Below is a small trained network, with its code and all its weights. Each question gives an input and a class and asks what happens when units are switched off, that is, made to give their printed mean instead of their output.

import numpy as np


def w(rows, s, z=0):
    codes = np.array(rows[::2]) - 128.0
    scale = np.full(codes.shape[1], s)
    scale[-1] = z or s
    return codes * scale


def norm(h):
    return h / np.sqrt((h * h).mean(-1, keepdims=True) + 1e-5)


def f(y):
    return y / 2 * (1 + np.tanh(0.7978845608 * (y + 0.044715 * y**3)))


def log_softmax(a):
    a = a - a.max(-1, keepdims=True)
    return a - np.log(np.exp(a).sum(-1, keepdims=True))


def net(x, mask):
    res = np.array(x, float).reshape(1, 6) / 4 @ E
    u = 0
    for l in range(4):
        y = f(norm(res) @ A[l][:, :-1].T + A[l][:, -1])
        res = res + np.where(mask[u : u + 8], y, B[l][:, -1]) @ B[l][:, :-1]
        u += 8
    return log_softmax(norm(res)[-1] @ U[:, :-1].T + U[:, -1])


A, B = {}, {}
E = w([
[189,146,114,114,180,1,120],'x0',
[48,208,62,126,117,92,187],'x1',
[159,159,167,107,131,165,196],'x2',
[198,140,136,80,61,46,118],'x3',
[92,165,164,120,197,156,42],'x4',
[201,217,12,77,176,185,113],'x5',
],0.0066)
A[0] = w([
[159,162,108,128,144,187,166,160],'0.n0',
[112,126,191,141,64,142,232,76],'0.n1',
[55,104,108,113,74,90,217,90],'0.n2',
[110,194,133,2,224,172,139,3],'0.n3',
[231,96,116,76,99,36,167,141],'0.n4',
[162,115,109,143,146,133,220,146],'0.n5',
[151,56,180,160,147,156,42,6],'0.n6',
[96,148,195,201,166,106,122,27],'0.n7',
],0.0093,0.0017)
B[0] = w([
[211,149,127,136,156,221,45,174],'0.n0',
[112,173,152,164,12,121,130,205],'0.n1',
[103,127,68,182,45,133,69,195],'0.n2',
[120,116,87,101,137,157,221,194],'0.n3',
[41,146,254,31,150,66,194,253],'0.n4',
[81,116,93,76,89,160,65,166],'0.n5',
[237,60,85,105,175,107,45,202],'0.n6',
[76,201,136,89,180,133,109,164],'0.n7',
],0.0067,0.0062)
A[1] = w([
[58,124,103,135,198,134,125,71],'1.n0',
[149,104,125,150,119,85,89,117],'1.n1',
[150,204,130,110,157,10,90,169],'1.n2',
[99,152,247,175,113,62,102,131],'1.n3',
[152,106,89,102,95,3,162,58],'1.n4',
[107,35,150,155,196,175,102,123],'1.n5',
[184,150,93,148,238,108,155,112],'1.n6',
[98,84,217,169,171,131,101,3],'1.n7',
],0.0071,0.0027)
B[1] = w([
[174,124,17,114,113,81,110,141],'1.n0',
[97,111,162,88,58,142,139,144],'1.n1',
[26,42,152,74,139,174,198,255],'1.n2',
[76,114,105,94,253,162,199,251],'1.n3',
[111,111,130,27,102,96,169,190],'1.n4',
[199,162,123,74,50,57,31,189],'1.n5',
[67,157,171,142,70,178,129,190],'1.n6',
[141,188,118,114,222,55,81,145],'1.n7',
],0.0074,0.0036)
A[2] = w([
[60,119,180,255,193,164,79,38],'2.n0',
[122,209,25,154,152,53,85,25],'2.n1',
[126,150,54,132,157,177,7,209],'2.n2',
[211,80,116,196,45,129,187,86],'2.n3',
[142,216,108,53,97,215,156,251],'2.n4',
[135,108,51,92,173,5,206,113],'2.n5',
[92,188,66,151,153,115,69,110],'2.n6',
[207,230,70,53,141,219,169,139],'2.n7',
],0.0081,0.0026)
B[2] = w([
[188,225,220,105,150,105,136,143],'2.n0',
[97,81,124,56,124,97,162,140],'2.n1',
[152,146,150,97,182,150,230,225],'2.n2',
[1,56,86,100,161,183,131,146],'2.n3',
[151,99,142,220,238,112,137,253],'2.n4',
[144,116,150,61,136,157,49,189],'2.n5',
[124,90,144,128,168,90,151,156],'2.n6',
[63,121,119,172,205,201,185,233],'2.n7',
],0.0096,0.0067)
A[3] = w([
[102,174,138,144,98,75,98,120],'3.n0',
[247,106,110,129,155,121,81,2],'3.n1',
[209,173,163,138,155,130,103,104],'3.n2',
[99,169,157,162,144,78,57,141],'3.n3',
[146,102,156,70,166,80,97,122],'3.n4',
[159,71,206,126,122,171,95,114],'3.n5',
[101,78,136,71,156,93,174,73],'3.n6',
[105,99,165,103,152,61,160,163],'3.n7',
],0.011,0.0035)
B[3] = w([
[146,110,157,183,160,120,185,136],'3.n0',
[159,92,61,169,133,151,93,160],'3.n1',
[107,171,48,116,116,172,66,158],'3.n2',
[129,194,76,162,146,178,254,141],'3.n3',
[105,103,106,93,51,120,105,241],'3.n4',
[163,147,167,85,106,79,98,195],'3.n5',
[71,227,130,68,110,142,109,246],'3.n6',
[143,221,98,46,169,161,176,254],'3.n7',
],0.011,0.0063)
U = w([
[76,152,173,184,64,71,190,89],'0',
[71,39,101,211,53,147,103,91],'1',
[253,112,101,110,145,144,15,116],'2',
[117,122,101,164,235,182,182,209],'3',
[186,190,206,158,135,134,107,81],'4',
[85,178,137,2,149,108,126,177],'5',
[187,55,176,106,65,43,61,76],'6',
[198,113,126,146,98,61,134,3],'7',
],0.016,0.0065)

Each question gives the input, the list of numbers given to net, and the class t.
The units are the neurons (one row each of A and B). Each row of codes is followed by its name. A weight is (code - 128) times the scale printed after its matrix; where a second scale follows, it is the last column's (A, B and U).
mask holds one flag per neuron, layer by layer. A switched-off neuron (its flag False) gives its mean, the last column of its row in B, instead of its output. The means were averaged over made-up inputs and are rounded, as every weight is.
A unit's drop is (log p(t) with every unit on - log p(t) with that unit switched off) / (log p(t) with every unit on - log p(t) with every unit switched off).
The circuit of an input: a set's keep is (log p(t) with only the set's units on - log p(t) with every unit switched off) / (log p(t) with every unit on - log p(t) with every unit switched off). Starting from the 12 units with the biggest drops (on a tie, the unit counted first), units are removed one at a time, each time the one whose removal leaves the highest keep (on an exact tie, the one counted first), for as long as the keep stays at least 0.8.
units of the circuit, in order: the units of the circuit, biggest drop first
k most important neurons: the k neurons with the biggest drops, biggest first
k most important neurons of layer l: the k neurons of layer l with the biggest drops, biggest first
drop when u is switched off: that unit's drop, to one decimal
input [2,8,-5,-3,1,-8], class 3: units of the circuit, in order -> 0.n4; 3.n4
input [-2,3,7,-1,-1,-3], class 0: units of the circuit, in order -> 0.n1
input [-5,-2,-5,3,8,-3], class 2: units of the circuit, in order -> 0.n6; 0.n4
input [-3,-7,-8,6,1,-1], class 6: 2 most important neurons of layer 0 -> 0.n6; 0.n0
input [-8,-8,-8,-7,4,8], class 2: units of the circuit, in order -> 0.n6; 1.n5
input [-7,-5,0,-2,-6,-8], class 1: units of the circuit, in order -> 0.n4; 2.n2
input [3,-4,7,0,8,-3], class 2: units of the circuit, in order -> 0.n4; 0.n6
input [3,-5,-5,-4,3,-2], class 2: 3 most important neurons -> 0.n6; 0.n4; 3.n1
input [0,3,-3,-3,-2,-5], class 0: 3 most important neurons -> 0.n2; 2.n4; 0.n1
input [-4,-5,6,0,0,-3], class 6: 2 most important neurons of layer 0 -> 0.n1; 0.n4
input [-4,5,1,-4,-4,-6], class 0: 2 most important neurons of layer 2 -> 2.n0; 2.n7
input [3,5,3,-5,-6,-3], class 1: 2 most important neurons of layer 0 -> 0.n2; 0.n4
input [2,8,7,1,-5,-8], class 0: 2 most important neurons -> 0.n2; 0.n1
input [-5,-3,6,4,0,0], class 3: units of the circuit, in order -> 2.n4
input [-7,-3,6,-2,-3,-3], class 1: 3 most important neurons -> 0.n4; 2.n3; 0.n1
input [1,-7,8,2,7,5], class 3: 2 most important neurons -> 2.n7; 0.n3
input [2,4,8,-5,6,-4], class 3: 2 most important neurons of layer 0 -> 0.n4; 0.n3
input [-1,-1,-7,-7,-7,-4], class 1: drop when 0.n4 is switched off -> 1.1
input [-5,5,2,6,-2,-3], class 1: drop when 0.n2 is switched off -> 0.3
input [-6,-5,-7,6,6,-4], class 2: units of the circuit, in order -> 0.n6
input [5,-7,-8,-5,4,-8], class 2: drop when 0.n4 is switched off -> 0.6
input [-7,8,6,6,1,-2], class 1: drop when 3.n1 is switched off -> 0.0
